Here is a tiny trained network, its code and every weight. The questions are about switching its units off for an input and a class, where a switched-off unit gives its printed mean instead of its output.

import numpy as np


def w(rows, s, z=0):
    codes = np.array(rows[::2]) - 128.0
    scale = np.full(codes.shape[1], s)
    scale[-1] = z or s
    return codes * scale


def norm(h):
    return h / np.sqrt((h * h).mean(-1, keepdims=True) + 1e-5)


def f(y):
    return np.maximum(y, 0)


def log_softmax(a):
    a = a - a.max(-1, keepdims=True)
    return a - np.log(np.exp(a).sum(-1, keepdims=True))


def net(x, mask):
    res = np.array(x, float).reshape(1, 5) / 4 @ E
    u = 0
    for l in range(3):
        y = f(norm(res) @ A[l][:, :-1].T + A[l][:, -1])
        res = res + np.where(mask[u : u + 8], y, B[l][:, -1]) @ B[l][:, :-1]
        u += 8
    return log_softmax(norm(res)[-1] @ U[:, :-1].T + U[:, -1])


A, B = {}, {}
E = w([
[254,182,159,146,58,76],'x0',
[129,127,130,126,129,128],'x1',
[84,45,170,124,97,36],'x2',
[179,104,203,242,184,153],'x3',
[128,126,128,127,130,128],'x4',
],0.003)
A[0] = w([
[115,110,149,148,173,171,2],'L0N1',
[5,126,85,46,180,178,179],'L0N2',
[225,176,135,156,102,63,10],'L0N3',
[109,176,110,122,187,246,97],'L0N4',
[156,196,82,150,111,137,43],'L0N5',
[201,166,119,86,2,100,70],'L0N6',
[173,149,210,222,213,101,15],'L0N7',
[116,60,153,236,194,179,55],'L0N8',
],0.0038,0.0013)
B[0] = w([
[153,186,156,143,155,58,150],'L0N1',
[232,80,102,197,42,195,253],'L0N2',
[98,90,127,88,24,235,181],'L0N3',
[162,163,3,186,98,48,203],'L0N4',
[68,111,147,79,153,205,156],'L0N5',
[95,160,149,141,252,28,206],'L0N6',
[133,66,53,161,53,230,197],'L0N7',
[63,210,169,76,214,50,203],'L0N8',
],0.003,0.0039)
A[1] = w([
[101,121,118,120,103,107,87],'L1N1',
[112,148,64,88,83,132,104],'L1N2',
[66,47,136,133,158,93,62],'L1N3',
[178,183,122,114,103,170,139],'L1N4',
[74,103,89,61,85,140,90],'L1N5',
[87,121,72,85,81,133,121],'L1N6',
[126,203,148,44,84,99,143],'L1N7',
[159,255,105,94,183,132,2],'L1N8',
],0.0055,0.0026)
B[1] = w([
[139,116,109,120,129,105,162],'L1N1',
[88,182,215,114,165,173,250],'L1N2',
[93,168,240,70,128,165,230],'L1N3',
[95,154,137,108,139,209,250],'L1N4',
[204,109,133,224,119,91,229],'L1N5',
[216,126,178,159,91,179,253],'L1N6',
[80,96,102,74,215,94,250],'L1N7',
[114,3,190,44,243,108,208],'L1N8',
],0.0046,0.0024)
A[2] = w([
[166,27,180,147,7,97,12],'L2N1',
[81,156,70,125,108,16,88],'L2N2',
[74,40,146,98,122,5,114],'L2N3',
[106,179,16,190,235,103,3],'L2N4',
[180,51,170,252,60,100,14],'L2N5',
[139,119,140,143,162,239,157],'L2N6',
[163,184,2,139,72,182,130],'L2N7',
[113,127,116,118,118,127,94],'L2N8',
],0.0047,0.0024)
B[2] = w([
[74,42,52,47,138,132,193],'L2N1',
[153,176,157,166,72,49,151],'L2N2',
[171,188,106,193,103,137,211],'L2N3',
[117,3,3,145,172,52,159],'L2N4',
[95,107,96,27,122,146,192],'L2N5',
[134,153,108,166,76,94,255],'L2N6',
[169,201,235,150,100,181,198],'L2N7',
[127,127,127,131,125,127,128],'L2N8',
],0.0063,0.0043)
U = w([
[199,198,127,167,73,224,245],'0',
[105,29,99,41,70,133,248],'1',
[141,162,147,34,251,132,97],'2',
[176,190,129,142,91,12,59],'3',
[128,85,24,202,201,111,46],'4',
[54,117,243,176,160,121,23],'5',
],0.015,0.0014)

Each question gives the input, the list of numbers given to net, and the class t.
The units are the neurons (one row each of A and B). Each row of codes is followed by its name. A weight is (code - 128) times the scale printed after its matrix; where a second scale follows, it is the last column's (A, B and U).
mask holds one flag per neuron, layer by layer. A switched-off neuron (its flag False) gives its mean, the last column of its row in B, instead of its output. The means were averaged over made-up inputs and are rounded, as every weight is.
A unit's drop is (log p(t) with every unit on - log p(t) with that unit switched off) / (log p(t) with every unit on - log p(t) with every unit switched off).
unit that matters most: the unit with the biggest drop
k most important neurons: the k neurons with the biggest drops, biggest first
top k neurons in layer l: the k neurons of layer l with the biggest drops, biggest first
drop when u is switched off: that unit's drop, to one decimal
input [8,-5,3,1,-8], class 1: 3 most important neurons : L0N3, L0N8, L2N1
input [1,6,-8,-8,3], class 2: unit that matters most : L1N8
input [-7,-4,0,2,-1], class 4: top 2 neurons in layer 1 : L1N2, L1N6
input [1,2,8,4,0], class 1: 3 most important neurons : L2N1, L0N6, L1N2
input [-4,-2,0,5,6], class 4: 2 most important neurons : L2N4, L1N2
input [1,-4,-3,-4,3], class 2: 2 most important neurons : L1N8, L0N6
input [-6,2,0,-1,4], class 0: 2 most important neurons : L1N8, L2N7
input [1,-1,5,-3,1], class 3: 2 most important neurons : L0N7, L0N2
input [1,3,6,3,1], class 1: top 2 neurons in layer 1 : L1N2, L1N7
input [1,5,-6,-3,6], class 2: 2 most important neurons : L1N8, L0N7
input [-6,-5,0,-6,-6], class 0: 2 most important neurons : L2N7, L1N8
input [-3,-1,0,0,-5], class 0: 2 most important neurons : L0N6, L0N2
input [-1,-8,-7,6,-8], class 4: drop when L2N4 is switched off : 0.2
input [-8,-7,-8,3,-7], class 4: drop when L2N4 is switched off : 0.7
input [5,-8,-1,-1,3], class 2: drop when L0N6 is switched off : 0.6
input [-6,1,-6,3,5], class 4: drop when L2N4 is switched off : 0.2
input [-4,0,0,-7,-8], class 0: unit that matters most : L2N7
